[128 = 0]
128,126,125,133,121,129,130,128,131,129,131,128,130,131,129,121,134,128,127,125,132,226,125,135,127,126,129,131,126,127,128,120,129,123,128,130,129,134,126,123,128,128,128,140,130,131,128,139,127,130,127,127,127,133,130,129,119,128,145,127,114,129,130,145,128,145,137,126,136,136,120,122,131,131,124,123,129,132,133,131,119,131,130,134,127,130,134,129,129,130,120,130,128,130,118,177,139,121,124,127,129,128,129,129,129,124,132,128,132,130,128,129,127,135,128,128,132,127,129,126,127,128,128,128,124,131 : 2
128,129,132,128,129,128,128,128,133,129,128,128,128,128,128,129,127,131,128,128,128,126,130,128,126,129,128,128,132,128,128,131,128,128,127,129,128,131,144,129,128,127,128,132,128,128,135,128,129,129,128,128,129,128,130,128,129,128,127,129,149,128,128,127,128,127,128,130,128,128,137,129,129,128,128,255,128,128,129,128,130,129,132,127,128,128,128,130,130,133,130,127,128,128,129,130,129,128,129,129,128,128,128,128,130,142,128,128,128,127,128,128,128,128,128,128,128,128,128,129,167,128,128,128,128,129 : 15
128,129,126,130,131,128,130,128,130,127,130,128,132,129,128,124,130,126,128,126,130,138,127,131,126,129,127,130,124,128,128,124,131,125,127,129,129,131,127,124,128,127,128,135,129,130,129,129,128,129,127,127,128,130,129,129,122,126,136,127,151,129,130,130,128,138,131,127,139,255,123,125,134,129,126,120,131,129,132,131,122,129,128,133,132,129,129,128,127,129,126,129,130,129,123,132,182,124,133,127,129,128,129,131,129,127,130,129,130,129,128,129,127,153,128,128,129,129,129,127,127,128,128,128,126,145 : 6
130,128,133,141,129,128,128,128,189,134,129,128,128,128,128,129,129,132,128,128,128,126,133,130,129,128,138,129,129,128,128,129,128,127,139,138,128,131,128,127,130,131,128,161,128,130,131,138,128,132,129,128,128,131,145,130,127,127,140,128,128,128,128,131,128,130,130,129,129,133,127,131,129,129,127,138,128,130,128,128,131,132,173,131,128,129,136,129,142,132,129,134,128,128,127,127,127,147,127,137,131,128,129,128,129,246,130,128,129,129,128,128,128,128,128,128,133,129,128,128,150,128,132,128,128,127 : 14
126,126,124,133,140,129,129,127,129,128,132,128,129,127,128,117,134,124,127,124,133,196,130,135,130,125,131,131,129,127,128,119,129,121,195,131,130,129,127,120,128,127,128,142,131,133,131,145,127,131,126,128,127,133,131,130,115,122,150,124,135,129,129,135,129,147,132,125,135,130,120,124,132,131,125,116,131,134,133,131,122,130,131,147,127,130,131,181,139,130,125,132,129,131,116,125,145,119,136,126,130,128,129,140,130,147,134,127,133,131,129,129,126,128,128,128,131,126,133,126,127,129,128,127,123,133 : 11
128,138,125,135,121,132,129,126,130,126,133,130,129,127,129,157,134,121,128,123,134,129,130,136,160,123,156,132,207,129,129,120,129,136,130,131,132,128,150,119,129,126,129,150,134,140,127,131,127,131,128,127,127,135,131,130,113,119,152,131,105,129,129,134,131,169,150,124,135,123,119,122,131,131,123,105,135,137,139,132,114,130,136,141,127,136,132,125,128,135,115,133,131,131,114,126,124,117,128,123,131,127,129,129,133,141,136,127,135,131,141,129,125,129,128,128,131,136,135,126,126,132,128,132,122,123 : 0
132,127,130,131,132,134,128,127,142,128,130,129,129,128,132,130,130,126,129,126,131,128,125,131,127,126,219,130,196,128,129,124,128,129,125,130,130,128,206,125,129,172,133,135,133,138,128,130,128,129,128,127,128,135,129,131,122,124,137,133,117,129,129,130,128,150,130,127,130,127,124,127,129,130,126,112,128,133,130,130,122,129,139,133,129,133,131,122,128,130,122,137,128,129,140,126,125,123,125,127,133,128,128,128,129,137,135,127,130,129,128,129,127,129,128,128,130,133,129,128,129,129,129,128,127,126 : 7
144,130,130,128,131,130,131,129,137,131,128,136,128,129,128,132,128,130,128,129,128,127,161,129,165,137,144,129,128,130,129,178,129,132,130,129,128,133,129,129,131,129,131,132,129,150,129,128,128,128,132,128,130,128,132,128,131,131,129,129,141,129,128,128,132,126,135,128,138,130,163,136,129,129,129,139,129,132,132,128,133,129,132,131,141,128,134,131,134,151,131,132,130,128,130,131,135,131,134,139,129,129,138,127,129,145,127,129,134,128,130,128,129,128,128,128,129,147,128,129,127,130,129,132,130,129 : 2
131,126,131,133,124,131,129,128,136,132,132,130,130,128,129,153,134,122,127,124,133,138,134,135,144,125,149,132,173,127,129,121,129,128,129,131,130,135,128,121,129,127,128,147,131,139,129,136,128,131,130,127,128,134,132,130,116,124,151,128,122,129,130,136,130,152,140,125,139,120,129,123,131,131,123,168,130,135,133,132,116,132,138,138,130,132,132,125,131,149,127,131,132,130,118,134,124,120,125,128,131,127,129,128,137,149,134,127,134,130,132,129,126,132,128,129,131,132,131,127,130,131,129,129,124,125 : 2
152,129,124,135,120,132,132,127,136,127,133,137,131,128,129,118,134,145,127,124,134,130,129,143,140,126,148,133,129,128,131,122,131,122,129,131,130,132,126,119,130,125,130,144,136,143,128,131,127,131,127,126,127,137,133,131,115,119,153,128,103,130,129,135,129,161,149,125,137,128,118,123,131,136,122,113,129,141,155,131,119,130,134,144,133,131,160,123,130,130,113,147,131,131,118,129,128,120,124,132,132,128,140,128,130,136,136,129,136,131,128,130,126,131,128,127,132,162,129,126,128,130,129,132,124,122 : 2
128,126,126,137,124,129,129,128,136,138,131,129,129,128,128,122,131,139,127,125,131,157,138,134,190,125,135,130,131,128,128,124,129,125,148,130,129,130,128,123,129,127,128,158,131,131,128,147,128,131,128,127,127,134,132,130,121,124,169,127,114,129,128,137,129,145,133,126,131,119,123,126,130,130,125,126,128,133,132,130,137,131,189,144,128,130,135,173,143,136,120,134,128,130,120,128,126,141,125,140,133,128,130,128,129,170,133,128,131,130,129,129,127,129,128,128,134,129,129,127,128,129,129,128,126,125 : 4

117,118,122,111,112,132,118,102,141,111,138,130,131,166,117,135,143,153,117,156,138,134,126,126,144,125,133,144,165,117,107,139,96,161,116,148,125,130,84,147,134,123,103,127,138,143,134,127,150,193,124,105,158,106,123,98,125,96,132,141,159,132,120,166,148,149,98,122,196,116,116,118,112,139,110,142,137,116,132,151,116,123,111,120,113,159,91,113,104,26,72,124,126,141,150,122,152,52,157,139,140,121,103,111,106,137,113,127,107,122,146,126,119,125,131,94,125,121,153,74,129,131,80,112,103,123,91,142,150,160,142 : 10
107,107,114,131,139,114,140,105,128,137,129,116,120,124,71,83,88,152,125,138,136,136,143,148,71,121,150,135,105,135,74,105,75,79,106,111,103,144,116,130,132,120,107,128,135,168,107,121,121,150,114,114,115,88,130,117,137,114,132,117,119,191,122,169,115,129,123,104,150,88,125,119,119,127,114,120,167,110,132,154,115,115,127,172,118,114,146,150,155,112,122,107,221,126,140,95,114,109,132,141,121,156,131,108,116,113,113,144,98,143,150,123,173,149,134,131,59,130,106,135,175,188,125,90,124,82,120,102,153,116,164 : 9
115,134,210,175,142,143,103,137,117,119,116,139,135,146,102,140,143,163,160,110,126,140,128,137,172,132,150,122,72,134,140,161,114,171,131,121,115,144,113,164,100,141,131,100,144,96,88,126,101,142,141,245,153,134,121,143,128,131,137,146,143,86,119,161,134,153,183,138,207,155,143,124,96,134,129,130,126,133,114,124,140,162,138,120,127,140,104,132,135,127,86,119,134,141,90,132,123,155,134,130,130,127,89,92,118,130,176,153,97,87,127,136,108,131,128,172,119,170,168,105,113,148,56,122,130,131,139,119,146,159,110 : 10
142,125,68,90,118,127,153,109,123,126,134,122,117,100,147,109,122,127,83,156,126,123,110,114,118,122,106,127,118,122,105,114,106,121,129,146,137,146,145,84,168,107,99,171,135,150,145,131,147,134,59,76,99,103,125,120,126,116,124,128,116,181,133,132,122,110,108,113,84,95,101,143,153,122,119,136,127,104,146,148,116,116,99,103,104,162,120,140,126,115,145,128,129,128,191,137,129,85,142,130,117,144,142,130,158,136,102,109,133,146,148,118,144,116,122,91,127,102,116,120,157,92,178,118,125,107,97,132,128,98,161 : 6
110,129,127,110,115,138,162,100,156,117,143,128,88,147,136,119,94,141,115,219,137,131,123,118,115,120,93,127,131,110,138,115,96,74,145,151,152,129,115,102,150,99,108,148,127,145,149,135,167,122,107,88,125,134,132,107,126,120,146,122,109,124,136,118,124,108,65,122,83,85,110,120,171,100,135,162,130,103,138,121,129,106,103,133,122,187,127,147,100,160,101,140,123,131,158,135,138,117,144,127,133,107,107,131,126,135,114,97,137,117,152,126,140,132,124,80,152,117,111,146,199,82,106,127,127,93,85,143,130,127,144 : 6
139,127,92,147,127,116,131,111,125,134,128,108,102,118,107,111,123,135,108,143,122,149,95,119,77,121,139,126,108,144,103,115,101,97,117,113,125,155,136,108,134,102,152,140,141,155,176,133,108,132,130,66,86,128,103,143,126,136,106,138,124,160,131,168,111,124,108,130,83,112,123,130,126,116,149,124,139,88,134,139,142,127,123,134,130,151,204,171,134,169,164,121,150,130,129,108,98,155,137,131,88,154,151,149,132,125,105,161,84,201,141,92,140,138,132,127,91,144,111,126,155,175,163,130,124,70,144,104,125,97,142 : 4
94,120,150,141,124,100,125,137,137,124,148,145,102,196,115,125,132,144,156,158,120,141,127,163,68,131,106,146,93,126,100,136,96,96,127,87,129,143,124,153,121,122,134,116,112,151,101,147,69,136,182,142,126,133,124,107,123,121,126,123,115,189,147,147,115,151,97,129,128,108,134,117,122,122,150,116,134,143,109,102,142,108,149,133,163,144,129,147,132,168,75,128,136,100,92,111,119,143,140,123,133,148,122,160,98,132,149,147,92,108,144,115,135,157,136,141,97,136,108,124,125,167,73,157,117,118,163,117,121,102,102 : 15
138,128,128,127,132,149,88,116,152,114,135,131,125,96,142,155,173,126,98,131,144,112,128,119,185,133,109,108,131,118,148,122,145,127,134,159,144,97,119,135,147,128,113,129,138,123,170,135,148,146,133,113,151,139,145,136,129,102,127,133,161,72,129,118,139,134,130,122,116,178,115,136,141,106,123,143,124,135,148,118,124,130,100,103,103,160,110,88,126,92,136,144,87,140,153,154,161,68,127,132,137,103,129,126,155,131,127,96,167,96,145,125,109,108,133,105,143,106,127,100,72,101,157,122,150,154,106,168,139,144,110 : 0
138,126,141,145,149,137,142,124,120,151,111,104,156,96,118,125,67,124,134,74,123,124,171,91,182,130,162,130,204,136,141,150,150,183,108,125,105,110,115,141,107,146,116,114,130,107,92,88,149,108,106,204,128,128,157,148,127,140,129,138,137,83,116,95,129,129,178,143,161,142,141,125,112,147,82,122,127,145,128,135,97,140,141,159,128,25,144,118,158,94,177,121,141,144,114,123,115,169,90,135,132,112,109,76,98,111,161,123,157,133,92,149,138,133,126,146,143,134,127,143,129,122,108,106,137,157,126,107,140,160,134 : 8
122,133,137,144,164,140,143,157,119,141,112,129,130,66,121,113,92,136,152,132,126,114,140,123,145,127,125,105,121,131,149,116,141,92,146,125,129,123,163,106,131,142,123,113,120,81,90,114,124,63,101,158,102,133,136,158,136,153,150,125,94,106,129,83,121,123,163,104,83,141,134,139,148,110,134,136,123,149,134,105,125,126,131,133,120,104,119,145,164,187,174,128,148,124,119,132,126,193,89,119,125,132,130,111,145,124,161,107,172,107,128,145,143,133,139,162,127,130,105,171,137,102,155,112,170,133,133,116,124,103,134 : 4
109,133,159,163,143,109,79,157,137,111,132,153,117,126,134,154,185,148,156,130,137,112,120,157,132,153,94,120,71,131,139,133,145,81,156,118,150,113,156,139,131,144,155,85,114,128,105,134,66,130,186,108,146,134,112,131,131,120,125,108,131,133,131,105,139,129,134,127,120,173,145,130,121,119,155,119,137,174,120,95,149,125,126,116,133,162,103,117,144,176,90,143,104,115,91,132,135,139,115,117,136,130,168,131,156,129,162,121,134,73,143,130,113,135,136,160,108,138,111,106,53,151,119,148,151,143,165,150,111,123,61 : 7
120,133,171,194,149,134,72,141,134,113,127,141,111,107,98,142,187,158,139,113,135,128,108,153,153,130,128,97,2,134,134,137,117,86,144,114,140,137,133,152,126,136,148,103,140,118,124,143,72,142,173,127,127,140,108,149,133,122,133,132,135,114,133,144,129,132,157,118,133,182,135,136,113,103,166,124,134,138,126,104,156,141,127,98,125,175,120,137,150,172,108,130,118,129,91,143,135,117,133,124,126,138,129,125,158,132,164,136,111,86,144,119,106,129,141,175,94,147,132,83,63,154,126,136,152,122,152,134,137,114,82 : 3
103,129,135,146,130,147,95,115,184,108,137,133,98,136,119,146,159,139,128,152,169,120,136,140,154,120,116,117,105,112,152,129,119,45,145,156,152,101,92,160,133,120,119,110,119,130,156,138,149,142,176,90,173,141,116,115,135,102,158,106,138,82,130,152,134,121,74,109,121,150,125,116,156,81,138,146,137,132,131,111,138,116,120,135,124,186,120,102,127,150,96,146,110,136,123,143,161,96,133,131,149,90,104,136,140,130,123,118,153,63,144,132,121,125,128,106,133,122,120,139,118,122,110,132,149,121,101,158,142,137,111 : 2
